Each row has a name. Each question is about the rows just above it.

<23>: [ 66 133  79 128  66]
<75>: [ 80 148 178 129 104]
<55>: [ 96 127 127 127 135]
<149>: [121  88 123 127  81]
<62>: [117 117 111 128 134]
<32>: [142 199 199 129 199]
How many times does <32> hold [199]? -> 3
Repeated in <55>: -> [127]
Count of [121] in <149>: -> 1
The value that <62> holds more than once: -> [117]
Count of [79] in <23>: -> 1

<107>: [164 125  57 143 164 122 131 138 128 161 130 134 196 131 164 132]
<146>: [123 131 141 119 121 129 127 126 126 121 127 125 111 124 136 125]
<197>: [125 132 130 120 126 130 127 127 125 126 127 126 121 124 132 125]
<155>: [124 130 127 122 135 126 127 126 127 121 127 126 110 127 135 127]
<64>: [130 102 178 179 111 134 132 128 151 114 131 140 131 157 118 144]
<153>: [125 131 133 120 124 128 127 127 126 125 127 126 117 124 133 126]
<176>: [123 134 122 121 131 146 125 129 121 126 127 128 138 122 127 121]
<10>: [127 131 125 122 129 129 127 128 125 128 128 127 126 124 130 126]
<79>: [128 129 134 124 124 123 128 127 128 126 128 126 128 127 132 128]
<83>: [141 103 125 184 136 133 133 135 148 137 132 143 178 156 100 144]
<184>: [123 129 134 130 126 146 126 128 126 122 127 130 134 127 126 124]
<41>: [123 135 117 118 133 143 125 129 120 128 127 127 137 120 127 121]
Count of [125] in <79>: -> 0
How many times does <155> hold [136]? -> 0
Repeated in <83>: -> [133]

<77>: [124 131 131 153 139 145 158 124]
<96>: [131 161 150 161 113 116 150 150]
<40>: [ 99  99 131 153 139  99  99 127]
<85>: [131 161 150 127 113 116 139 161]
Repeated in <85>: -> [161]
Count of [123] in <77>: -> 0
Repeated in <40>: -> [99]
[131 161 150 161 113 116 150 150] is in which row? -> <96>

<170>: [ 64  64  64 125  64]
<18>: [122 122 148 122 128]
<116>: [122 140 140 127 127]
<7>: [129 130 129 128 128]
<92>: [122  70 130 126 131]
<51>: [120 122 150 128 129]
<128>: [150 111 127 126 129]
<159>: [126 123 138 128 128]
<43>: [125 176 107 129 124]
Which value appears more than once in <159>? -> [128]
Where do [129 130 129 128 128] appear? -> <7>
Times [121] occurs in <18>: -> 0
Count of [128] in <159>: -> 2
The value that <170> holds more than once: -> [64]
How many times does <116> hold [140]? -> 2

<25>: [124 129 118 127 122 137 136 111 112 112 131 119 129 129 116 134 124 134
 114 137 128 131 128 138 141 130 121 135 130 130 118 133 144 134 121 127
 130 136]
<13>: [148 135 124 146 130 141  86 124 168 135 136 143 106 130 123 167 108 143
 169 145 133 122 159 113 122 174 123 144 129 128 115 125 142 155 153 126
 107 106]
<177>: [117 113 132 108 133 111 126 159 127 127 141 120 132 128 119 133 139 123
 134 155 122 135 137 120 137 122 133 124 112 135 122 145 137 125 123 135
 113 147]
<167>: [127 131 123 129 119 122 136 135 120 123 126 132 123 122 127 126 115 141
 128 134 120 131 107 119 135 126 124 109 132 128 132 133 137 122 117 137
 136 136]
<185>: [131 138 121 148 121 131 136 129 111 150 129 147 122 121 119 133 141 112
 127 105 143 132 141 137 135 141 144 142 134 123 124 126 133 133 142 107
 110 101]
<108>: [128 123 126 146 112 145 109 113 135 146 139 125 136 134 115 126 139 122
 124 111 149 129 150 138 129 134 119 125 117 115 138 130 114 150 149  76
 119 111]
<22>: [133 124 133 140 108 143 122 120 122 145 133 123 143 132 123 128 141 126
 120 116 142 138 146 147 142 127 141 140 120 134 128 116 118 140 129  96
 120 133]
<142>: [127 138 128 118 137 113 140 119 119 124 141 124 123 119 119 131 122 126
 126 125 132 129 112 117 127 114 144 117 110 131 138 119 129 121 136 127
 126 149]
<93>: [153 127 133 112 144 136 139 148 113 116 151 119 144 128 134 144 132 144
 144 133 124 123 106 111 127 144 127 129 112 129 139 142 149 118 136 136
 123 123]
<125>: [117 134 113 134 114 125 110 120 152 123 134 131 125 135 135 140 134 134
 123 100 145 126 151 132 124 131 150 140 133 123 128 125 131 137 145 106
 128 118]
<53>: [130 131 141 135 124 133  73 122 141 141 141 132 106 118 116 182 110 135
 155 141 140 116 152 103 111 163 141 134 122 110 141 108 127 159 146 131
  98  87]
The row with [148 135 124 146 130 141  86 124 168 135 136 143 106 130 123 167 108 143
 169 145 133 122 159 113 122 174 123 144 129 128 115 125 142 155 153 126
 107 106] is -> <13>
Which row holds [124 129 118 127 122 137 136 111 112 112 131 119 129 129 116 134 124 134
 114 137 128 131 128 138 141 130 121 135 130 130 118 133 144 134 121 127
 130 136]? -> <25>
Whose row is [131 138 121 148 121 131 136 129 111 150 129 147 122 121 119 133 141 112
 127 105 143 132 141 137 135 141 144 142 134 123 124 126 133 133 142 107
 110 101]? -> <185>
Whose row is [117 113 132 108 133 111 126 159 127 127 141 120 132 128 119 133 139 123
 134 155 122 135 137 120 137 122 133 124 112 135 122 145 137 125 123 135
 113 147]? -> <177>
The row with [153 127 133 112 144 136 139 148 113 116 151 119 144 128 134 144 132 144
 144 133 124 123 106 111 127 144 127 129 112 129 139 142 149 118 136 136
 123 123] is -> <93>

<115>: [123 134 124 133 124 113 124 112 109 132 159 132 124 105 119 154 136 112
 124 131]
<113>: [133 125 126 143 138 138 138 125  95 120 137 142 108 132 130 143 141 125
 138 128]
<33>: [145 129 141 101 135 165 136 140 173 149 136  99 142 135  96 122 114 108
 108 113]
<5>: [114 136 122 130 126 115 117 119 130 130 130 130 123 101 127 144 131 137
 135 136]
<20>: [142 125 133 130 126 129 137 127 129 128 136 129 116 138 118 136 134 122
 127 121]
<50>: [123 134 124 133 124 113 124 117 109 132 159 132 112 105 119 154 136 133
 135 141]
<58>: [122 122 123 143 126 116 128 129 113 110  97 145 132 144 156 110 131 137
 139 134]
Count of [138] in <113>: -> 4
How many times does <113> hold [130]? -> 1
The row with [142 125 133 130 126 129 137 127 129 128 136 129 116 138 118 136 134 122
 127 121] is -> <20>
Whose row is [145 129 141 101 135 165 136 140 173 149 136  99 142 135  96 122 114 108
 108 113]? -> <33>

<88>: [163 144  64 124 123 110 132  69 143 128 116 125 130 125  95 125 130 179
 143]
<63>: [144 112 144 151 144 136 137 122 100  92 125 112 114 144 144 136 144 136
  79]
<24>: [124 113 129 138 119 148 130 129 123  93 133 110 166 150 139 132 125 110
 128]
Count of [128] in <24>: -> 1
Where do [163 144  64 124 123 110 132  69 143 128 116 125 130 125  95 125 130 179
 143] appear? -> <88>
Times [144] occurs in <63>: -> 6
How many times does <63> hold [111]? -> 0
How many times does <88> hold [143]? -> 2

<145>: [151 114 124 130 103 107 134 126 148 134  85]
<140>: [ 93  85 107 111 155 122  86 107 155  85 111]
<36>: [109 147 156 135 111 137 108 141 141 122 115]
<80>: [130 144 124 125 101 146 167  83 133  75  94]
<114>: [130 144 124 125 101 146 167  83 133  81 125]
Repeated in <114>: -> [125]
How many times does <140> hold [85]? -> 2
Where do [109 147 156 135 111 137 108 141 141 122 115] appear? -> <36>
Count of [130] in <145>: -> 1
Which value appears more than once in <145>? -> [134]
Which value appears more than once in <36>? -> [141]
Whose row is [130 144 124 125 101 146 167  83 133  75  94]? -> <80>

<48>: [127 129 134 116 129 131 127 134 133 112 124 128 140 124 128 120 125 121
 130 119 133 138 128 125 137 125 129 134 121 134 134 125 132 140 128 145
 139 117 131]
<65>: [143 133 136 153 124 161 130 107 128 116 150 104  95 143 144  83 122 186
 126 143 119 142 101 106 161 161 147 118 155 134 128 107 123  96 147 128
 123 160 129]
<6>: [131 152 102 115 119 111 121 117 141 109 108 122 155 102 114 126 120 112
 117 114 142 128 125 131 155 149 124 126 124 141 157 131 127 136 115 140
 155 155 127]
Times [155] occurs in <6>: -> 4
Whose row is [127 129 134 116 129 131 127 134 133 112 124 128 140 124 128 120 125 121
 130 119 133 138 128 125 137 125 129 134 121 134 134 125 132 140 128 145
 139 117 131]? -> <48>

<102>: [130 101 101 114 123 140  95 153]
<122>: [107 148 196  90 131 135 188 155]
<103>: [125 124 125 153  94  94 125  94]
Count of [93] in <103>: -> 0
How many times does <102> hold [102]? -> 0

<68>: [178  85 112  85]
<26>: [ 92 163 142 149]
<4>: [147 115 144 115]
<138>: [ 78 161 145 166]
<34>: [176 176 176 176]
Which value appears more than once in <68>? -> [85]
Which value appears more than once in <34>? -> [176]
How many times does <4> hold [115]? -> 2
How many times does <34> hold [176]? -> 4

<16>: [200 193 200 181 107 173 168 200 137 159 200 200 180 190 168 190 187 103
 168 193 188 205 110 120 186 105 187 187 197 193  96 169 158 193 178 137
 106 167 168 200 202 122]
<87>: [148 129 151 128 147 166 129 129 133 133 128 199 128 136 125 126 136 150
 154 130 155 148 142 142 130 158 126 128 152 129 148 153 168 133 126 165
 148 127 157 140 137 135]
<101>: [200 193 200 181 107 173 165 194 137 159 195 189 180 190 160 189 187 205
 201 193 188 205  98 120 186 105 187 187 197 193  96 169 158 127 178 137
 106 167 168 200 202 122]
Times [200] occurs in <16>: -> 6
Times [128] occurs in <87>: -> 4
Count of [189] in <101>: -> 2

<208>: [134 104 125 119 158 129]
<60>: [119 124 127 129 126 126]
<195>: [124 125 126 126 109 130]
<206>: [125 103 124 127 165 127]
<212>: [125 123 127 127 127 126]
<156>: [135 117 135 123 135 126]
<131>: [115  89 121 115 185 130]
<89>: [124  78 118 113 196 134]
<181>: [132 127 127 125 110 127]
<182>: [115 121 127 129 136 127]
<82>: [129 124 128 127 123 127]
<95>: [130  87 121 115 130 130]
Times [126] occurs in <82>: -> 0
Repeated in <206>: -> [127]
Repeated in <156>: -> [135]
Repeated in <131>: -> [115]
Repeated in <181>: -> [127]
Which value appears more than once in <95>? -> [130]

<97>: [ 63  63  63 110]
<42>: [90 90 90 90]
<148>: [ 98 163  62 105]
<179>: [123 104 130 153]
<81>: [134  79 158 158]
<118>: [113 198  80 147]
<30>: [126  77 142 130]
<180>: [103 161  76 148]
<74>: [124 124 124 124]
<126>: [140  64 172 159]
Repeated in <74>: -> [124]
Repeated in <97>: -> [63]
Repeated in <42>: -> [90]
How many times does <179> hold [104]? -> 1

<38>: [130 116 132 126 133 122 157 148 128 113 156 156 139 122 121 121 121 137
 127 121 157 157 143 154 139 121 155 153 132 155 157 157 156 121 145 121
 143 124 155 150 135 154 121 121 121 154 128 132 130 149]
<84>: [ 86  90  89 120  91  78 192 186 194  84 189 190 165  77  80  82  79 158
  80  85 192 188 177 184 106  80 195 194  88 194 191 191 184  80 128  81
 177 108 194 191  95 166  83  80  87 195 129 195  84 143]
<73>: [130 116 132 126 133 122 157 122 154 113 156 156 139 122 121 121 121 121
 124 121 157 157 143 154 139 121 155 153 132 155 157 157 156 121 145 121
 143 124 155 150 135 154 121 121 121 154 128 156 136 176]
<132>: [130 116 132 126 133 122 157 148 154 113 156 156 139 122 121 121 121 137
 127 121 157 157 143 154 139 121 155 153 132 155 157 157 156 121 145 121
 143 124 155 150 135 154 121 121 121 154 128 156 136 176]
Whose row is [ 86  90  89 120  91  78 192 186 194  84 189 190 165  77  80  82  79 158
  80  85 192 188 177 184 106  80 195 194  88 194 191 191 184  80 128  81
 177 108 194 191  95 166  83  80  87 195 129 195  84 143]? -> <84>
Times [127] occurs in <132>: -> 1
Count of [122] in <73>: -> 3

<139>: [117 126 143 150  63 142 155 135 147 134 100 159 111 114 121 150 126 132
 139 137 151  97 128  98 107 158 153 137 124 116 132 119 146 117 142 171
 104  86 111 153 110 113 153 114  88 130 100 113  87  86 128 175 142 109
 122 164 140]
<154>: [121  64 160 181 162 155  87 128 156 155 107 128 132 145 114 133 124 107
 119 134 188 134 128 129 112 108 150 136 108 127 106 132 137 138 136 120
 151 144 136 123 102 115 182 141 116 136 124 131 106  91 122 130 131 144
  89 185 179]
<90>: [146 118 107 165 107 122 100 157 144 151 180 136 161 157 100 146  99 126
 139 125 156 103 145 112 126  94 135  71  99  83 124 106  93 135 159 101
 105 113 129 175  93 116 100 138 113 156 140 121 103 124 110 132 134 108
 140 114 124]
<160>: [138 104 158 156 104 157 116 130 114 153  94 127 125 168 121 190 131 126
 105 195 149 137 135 109 137 138 160 169 149 108 167 171 104 138 144  97
 139 100 146 117 123 117  99 147 119 120 142 123 130 122 118 114  95 118
 155 123 122]
<162>: [121  64 160 181 162 155  87 128 156 155 107 128 132 145 114 133 124 107
 119 134 188 134 128 129 112 108 150 136 108 137  88 125 100 118 123 113
 151 115 129 137 144  83 159 153 144 132 134 129 143 101 106  82 143 127
 128 123 129]
<70>: [139 111 131 103  99 168 130 116 141 175 129 130 102 125  93 124 104 113
 152 163 149 114 138 145 124 130 129 146 130 137 133 114 150 146 162 158
 141 141 128 114  71 162 156 118  80 141 150  91 165  98 130 104 124 104
 137 127 102]
<193>: [146 118 107 165 107 122 100 157 144 151 180 136 161 157 100 146  99 126
 139 125 156 103 105 124 126  94 135  71  99 151 124 106  93 135 159 101
 105 113 129 112  93 116 100 138 113 156 151 121 103 124 110 132 134 108
 162 114 124]
<163>: [101 122 187 157 138 117 154 157  96 105 130 149 107 154 160 130 129  95
 143 120  95  95  92 108 128 136 139 103  98 109 140 123  95  93 116 113
 104 126  91 128 133 124 131  90 113 135 115 130 133 136 164 142 129 157
 153 156 117]
<94>: [115  69  98 139 104 124 161 117 138 143 190 156 180 109 121 149 119 147
 133 142 103 124 115 121 128 119 119 160 113 125 106 129 110 138 127  93
 127 114 151 145 152 117  96 162 108 120 132 136 123  96 111 123 157  79
 169 128 149]
<134>: [124 175 130 146 146 164  76 119 136 100 129 121 175 125 158 127 157 139
 149 169  82 113 152 142 101 126  88 151 106 149 166 175 138 116 107 118
 147 135 155 175 167 134 129 133 157 129 122 117 109 130 126 134 108 116
  82 109 151]
<15>: [145 155 150 166 144  89  90 129 137 166 155 107 111 151 140 112 133 106
 148 174 139 113 110 149 135 100 126 133 143 154 147 142  76 155 154 166
 146 155 147  92 151 149 158 150 155 113 182 124 137 123 150  91 120 135
 137 122 150]
Whose row is [101 122 187 157 138 117 154 157  96 105 130 149 107 154 160 130 129  95
 143 120  95  95  92 108 128 136 139 103  98 109 140 123  95  93 116 113
 104 126  91 128 133 124 131  90 113 135 115 130 133 136 164 142 129 157
 153 156 117]? -> <163>
How many times does <15> hold [174]? -> 1
How many times does <15> hold [150]? -> 4
Count of [124] in <193>: -> 4
Whose row is [145 155 150 166 144  89  90 129 137 166 155 107 111 151 140 112 133 106
 148 174 139 113 110 149 135 100 126 133 143 154 147 142  76 155 154 166
 146 155 147  92 151 149 158 150 155 113 182 124 137 123 150  91 120 135
 137 122 150]? -> <15>
Count of [141] in <70>: -> 4

<121>: [129 126 129 128 128 132 132 132 128]
<151>: [130 128 128 129 128 126 125 125 127]
<164>: [126 131 130 136 130 130 127 128 129]
<168>: [121 117 116 153 154 198 191 152 124]
<99>: [129 128 128 127 128 126 127 128 128]
<143>: [130 128 129 129 127 124 122 126 128]
<54>: [127 127 129 132 129 129 127 128 128]
Which value appears more than once in <164>? -> [130]
How many times does <121> hold [132]? -> 3

<135>: [139 156 130 133 131 136]
<127>: [131 131 129 129 129 131]
<171>: [ 93 129 125 125 125 125]
<141>: [126 145 124 135 138 183]
<136>: [ 87 117 117 117 117 134]
<147>: [105 107 135 128 132  96]
<106>: [136 141 127 128 126 125]
<158>: [142 120 120 119 120 119]
<39>: [124 102 125 125 124  97]
Repeated in <136>: -> [117]
How many times does <158> hold [119]? -> 2
Count of [125] in <171>: -> 4
Count of [129] in <127>: -> 3

<57>: [170 134 134 139 147 132 137 109 109 119 146 130 149 119 121 112]
<78>: [117 120 141 145 121 131 130 135 126 134 134 123 140 151 123 142]
<186>: [133 125 137 132 144 127 145 109 113 117 106 118 130 129 132 118]
<194>: [187 133 136 121 155 159 137 136 104 119 121 129 142 119 112 112]
<35>: [117 111 127 167 121 127 131 126 167 139 160 126 148 145 111 126]
<117>: [151 111 131 165 123 144 116 128 104 126 147 134 142 126 111 127]
<14>: [137 120 142 126 136 137 137 137 125 129 106 127 129 137 127 138]
<166>: [140 126 132 142 137 139 125 122 117 122 127 125 138 126 116 121]
<105>: [151 123 126 130 151 136 116 109 104 123 161 129 116 124 122 119]
<174>: [174 124 126 121 158 156 120 133 114 127 106 134 129 121 117 113]
The value that <174> holds more than once: -> [121]
Whose row is [140 126 132 142 137 139 125 122 117 122 127 125 138 126 116 121]? -> <166>
How many times does <105> hold [116]? -> 2
How many times does <35> hold [167]? -> 2
Whose row is [187 133 136 121 155 159 137 136 104 119 121 129 142 119 112 112]? -> <194>

<109>: [159  74 151 132 118 161 123 127 106 107 128 141 118 124 123 113 110 122
  91 108 107 143  77 131 129 149 123 142 136 110 139 130 122 157 119 151
 180 106 136 133 106 133 138 108 127 118]
<37>: [159 143 105 122 135 154  89 153 178 168  93 110 128 115 122 139 110 109
 161 140 119 138 162 146 102 134 128 151 139  67 123 142 152 125 157 159
 175 130 112 116 111 171 109 148 119  97]
<59>: [126 140 161 107 140 137 154 132  94 116 115 103  83 172  92 143 155 115
 121 118 119 115 110 105 126 102 103 180 140 149 115  73 125 131 102 107
  63 173 100 157 119 109 102 147 141 140]
Whose row is [159 143 105 122 135 154  89 153 178 168  93 110 128 115 122 139 110 109
 161 140 119 138 162 146 102 134 128 151 139  67 123 142 152 125 157 159
 175 130 112 116 111 171 109 148 119  97]? -> <37>
Whose row is [159  74 151 132 118 161 123 127 106 107 128 141 118 124 123 113 110 122
  91 108 107 143  77 131 129 149 123 142 136 110 139 130 122 157 119 151
 180 106 136 133 106 133 138 108 127 118]? -> <109>
Times [159] occurs in <37>: -> 2

<129>: [183 109 183  81]
<49>: [184 152 184 152]
<27>: [185 185 185 185]
Which row holds [184 152 184 152]? -> <49>
Count of [185] in <27>: -> 4
Which value appears more than once in <27>? -> [185]
How many times does <129> hold [183]? -> 2
Count of [186] in <27>: -> 0
How many times does <49> hold [184]? -> 2
Count of [152] in <49>: -> 2

<69>: [151 161 131 137 172 126 153 145 109 126 142 159 153]
<86>: [124 162 121 134 147 121 147 125 147 143 130 151 131]
<56>: [135 121 129 144 138 144 128 128 153 121 138 134 149]
<144>: [155 101 146 114 108 128  99 139 134 104 147  94 139]
<104>: [147 188 143 138 174 115 174 159 100 157 122 134 128]
<19>: [106  52 124 128  63 143  76 108 166 109 118  69 108]
<76>: [144  85 127 144 127 127  94 148 144 144 139  89 132]
<100>: [147 188 143 138 174 115 174 159 100 157 133 172 136]
Which value appears more than once in <104>? -> [174]
Count of [128] in <76>: -> 0

